Below are the code and all the weights of a small trained network. Each question names an input and a class and asks about switching units off, where a switched-off unit gives its printed mean instead of its output.

import numpy as np


def w(rows, s, z=0):
    codes = np.array(rows[::2]) - 128.0
    scale = np.full(codes.shape[1], s)
    scale[-1] = z or s
    return codes * scale


def f(y):
    return y / 2 * (1 + np.tanh(0.7978845608 * (y + 0.044715 * y**3)))


def log_softmax(a):
    a = a - a.max(-1, keepdims=True)
    return a - np.log(np.exp(a).sum(-1, keepdims=True))


def net(x, mask):
    res = np.array(x, float).reshape(1, 7) / 4 @ E
    y = f(res @ A[0][:, :-1].T + A[0][:, -1])
    res = res + np.where(mask, y, B[0][:, -1]) @ B[0][:, :-1]
    return log_softmax(res[-1] @ U[:, :-1].T + U[:, -1])


A, B = {}, {}
E = w([
[147,204,120,213,101,161],'x0',
[124,114,101,89,115,2],'x1',
[205,106,101,91,103,68],'x2',
[147,104,140,109,106,165],'x3',
[218,75,78,147,196,172],'x4',
[194,194,169,65,156,135],'x5',
[191,198,186,140,118,155],'x6',
],0.0091)
A[0] = w([
[95,138,80,246,132,176,225],'n0',
[95,66,148,109,121,156,122],'n1',
[150,98,114,146,217,134,255],'n2',
[122,214,175,123,4,148,212],'n3',
[110,184,235,140,135,117,157],'n4',
[150,201,184,104,85,149,124],'n5',
[84,151,124,64,144,129,76],'n6',
],0.013,0.0074)
B[0] = w([
[112,45,223,158,242,230,251],'n0',
[52,141,182,232,116,115,167],'n1',
[119,90,233,86,201,116,221],'n2',
[132,153,254,116,169,53,243],'n3',
[107,147,169,76,101,19,200],'n4',
[179,194,135,90,55,91,198],'n5',
[148,109,101,162,19,133,151],'n6',
],0.0089,0.012)
U = w([
[98,140,214,54,116,30,137],'0',
[123,75,221,88,199,151,254],'1',
[36,81,136,232,106,102,80],'2',
[218,140,137,49,138,197,46],'3',
[99,85,2,56,102,39,22],'4',
[157,159,105,86,52,204,12],'5',
],0.0092,0.0041)

Each question gives the input, the list of numbers given to net, and the class t.
The units are the neurons (one row each of A and B). Each row of codes is followed by its name. A weight is (code - 128) times the scale printed after its matrix; where a second scale follows, it is the last column's (A, B and U).
mask holds one flag per neuron, in row order. A switched-off neuron (its flag False) gives its mean, the last column of its row in B, instead of its output. The means were averaged over made-up inputs and are rounded, as every weight is.
A unit's drop is (log p(t) with every unit on - log p(t) with that unit switched off) / (log p(t) with every unit on - log p(t) with every unit switched off).
The circuit of an input: a set's keep is (log p(t) with only the set's units on - log p(t) with every unit switched off) / (log p(t) with every unit on - log p(t) with every unit switched off). Starting from all 7 units, units are removed one at a time, each time the one whose removal leaves the highest keep (on an exact tie, the one counted first), for as long as the keep stays at least 0.8.
circuit, biggest first: the units of the circuit, biggest drop first
most important unit: the unit with the biggest drop
k most important neurons: the k neurons with the biggest drops, biggest first
drop when u is switched off: that unit's drop, to one decimal
input [-6,-6,-3,-4,-3,-3,-4], class 2: circuit, biggest first	[n1; n3]
input [-3,-5,-6,-3,3,5,7], class 0: circuit, biggest first	[n4; n5]
input [-5,-4,-3,4,0,-3,-4], class 2: most important unit	n1
input [-7,6,5,-3,-2,-3,2], class 4: 3 most important neurons	[n3; n0; n2]
input [0,-3,2,-2,-3,-6,8], class 0: 4 most important neurons	[n4; n3; n5; n2]
input [0,6,5,5,0,-3,-5], class 4: circuit, biggest first	[n0; n3]
input [-5,-2,1,-4,5,6,7], class 0: 2 most important neurons	[n0; n5]
input [-7,-4,5,-7,-3,-3,-4], class 2: 2 most important neurons	[n3; n1]
input [-3,5,1,3,1,5,-8], class 4: drop when n0 is switched off	0.7
input [-7,-1,8,0,-6,-1,-8], class 2: drop when n1 is switched off	0.5
input [7,-6,5,8,1,3,6], class 0: drop when n3 is switched off	0.3
